Here is a tiny trained network, its code and every weight. The questions are about switching its units off for an input and a class, where a switched-off unit gives its printed mean instead of its output.

import numpy as np


def w(rows, s, z=0):
    codes = np.array(rows[::2]) - 128.0
    scale = np.full(codes.shape[1], s)
    scale[-1] = z or s
    return codes * scale


def norm(h):
    return h / np.sqrt((h * h).mean(-1, keepdims=True) + 1e-5)


def f(y):
    return y / 2 * (1 + np.tanh(0.7978845608 * (y + 0.044715 * y**3)))


def log_softmax(a):
    a = a - a.max(-1, keepdims=True)
    return a - np.log(np.exp(a).sum(-1, keepdims=True))


def net(x, mask):
    res = np.array(x, float).reshape(1, 4) / 4 @ E
    u = 0
    for l in range(2):
        y = f(norm(res) @ A[l][:, :-1].T + A[l][:, -1])
        res = res + np.where(mask[u : u + 6], y, B[l][:, -1]) @ B[l][:, :-1]
        u += 6
    return log_softmax(norm(res)[-1] @ U[:, :-1].T + U[:, -1])


A, B = {}, {}
E = w([
[141,212,88,205,110,117,165,35],'x0',
[245,210,157,196,159,201,32,165],'x1',
[138,129,143,138,187,79,49,254],'x2',
[22,133,69,108,201,142,66,112],'x3',
],0.0038)
A[0] = w([
[85,123,66,125,206,127,115,3,163],'0.n0',
[90,45,94,114,158,33,150,47,120],'0.n1',
[143,102,109,52,52,128,205,173,102],'0.n2',
[114,51,181,92,52,49,172,153,105],'0.n3',
[81,72,149,34,201,110,127,127,160],'0.n4',
[176,73,174,152,79,232,74,160,3],'0.n5',
],0.0045,0.002)
B[0] = w([
[131,114,15,85,27,171,114,175,254],'0.n0',
[142,129,151,86,160,216,131,62,244],'0.n1',
[84,122,101,125,156,102,216,243,197],'0.n2',
[99,162,163,165,167,199,151,189,233],'0.n3',
[200,123,78,187,103,135,156,4,243],'0.n4',
[154,189,240,56,128,206,88,85,169],'0.n5',
],0.0049,0.0024)
A[1] = w([
[102,143,77,220,123,139,86,142,222],'1.n0',
[154,128,110,146,254,39,117,193,70],'1.n1',
[199,143,197,142,204,85,49,163,247],'1.n2',
[104,95,166,99,165,126,140,178,126],'1.n3',
[93,37,197,161,80,113,199,148,19],'1.n4',
[93,111,220,116,154,140,203,136,156],'1.n5',
],0.0058,0.0015)
B[1] = w([
[142,127,172,126,101,68,70,167,175],'1.n0',
[125,112,109,82,162,24,95,55,172],'1.n1',
[91,58,159,110,155,161,175,99,254],'1.n2',
[178,200,68,163,140,104,137,71,150],'1.n3',
[133,254,144,12,111,35,78,186,171],'1.n4',
[73,218,109,129,167,110,124,214,181],'1.n5',
],0.0065,0.0045)
U = w([
[105,196,82,168,70,149,2,188,1],'0',
[103,38,164,110,215,37,50,103,119],'1',
[25,68,22,82,75,184,176,69,190],'2',
[174,102,247,127,166,245,103,157,183],'3',
[76,249,125,61,150,77,203,243,199],'4',
[197,168,144,232,31,110,163,94,64],'5',
],0.0077,0.0017)

Each question gives the input, the list of numbers given to net, and the class t.
The units are the neurons (one row each of A and B). Each row of codes is followed by its name. A weight is (code - 128) times the scale printed after its matrix; where a second scale follows, it is the last column's (A, B and U).
mask holds one flag per neuron, layer by layer. A switched-off neuron (its flag False) gives its mean, the last column of its row in B, instead of its output. The means were averaged over made-up inputs and are rounded, as every weight is.
A unit's drop is (log p(t) with every unit on - log p(t) with that unit switched off) / (log p(t) with every unit on - log p(t) with every unit switched off).
The circuit of an input: a set's keep is (log p(t) with only the set's units on - log p(t) with every unit switched off) / (log p(t) with every unit on - log p(t) with every unit switched off). Starting from all 12 units, units are removed one at a time, each time the one whose removal leaves the highest keep (on an exact tie, the one counted first), for as long as the keep stays at least 0.8.
units of the circuit, in order: the units of the circuit, biggest drop first
most important unit: the unit with the biggest drop
top k neurons: the k neurons with the biggest drops, biggest first
k most important neurons of layer l: the k neurons of layer l with the biggest drops, biggest first
drop when u is switched off: that unit's drop, to one decimal
input [-1,7,3,6], class 1: units of the circuit, in order	(1.n1 0.n1 1.n2)
input [0,0,2,-2], class 1: units of the circuit, in order	(0.n0 1.n1)
input [6,-4,1,-3], class 4: units of the circuit, in order	(0.n4 1.n4)
input [5,6,3,-1], class 3: units of the circuit, in order	(1.n2 0.n4)
input [1,3,-3,8], class 0: units of the circuit, in order	(1.n2)
input [-7,1,1,-7], class 4: units of the circuit, in order	(0.n2 1.n4)
input [5,-6,7,3], class 2: 2 most important neurons of layer 0	(0.n1 0.n0)
input [-5,5,1,7], class 1: top 2 neurons	(0.n1 1.n1)
input [-5,0,8,-4], class 1: top 2 neurons	(1.n1 1.n2)
input [-6,6,6,2], class 1: top 2 neurons	(1.n1 0.n1)
input [8,-5,0,-5], class 4: top 2 neurons	(0.n4 1.n4)
input [1,1,2,-8], class 4: top 2 neurons	(0.n4 1.n5)
input [-5,1,-2,-3], class 4: top 2 neurons	(0.n2 1.n5)
input [2,1,6,-1], class 1: most important unit	1.n1
input [1,7,8,-2], class 1: drop when 1.n1 is switched off	0.6
input [1,-1,5,-2], class 1: drop when 1.n1 is switched off	0.1
input [-3,8,6,6], class 1: drop when 0.n1 is switched off	0.1
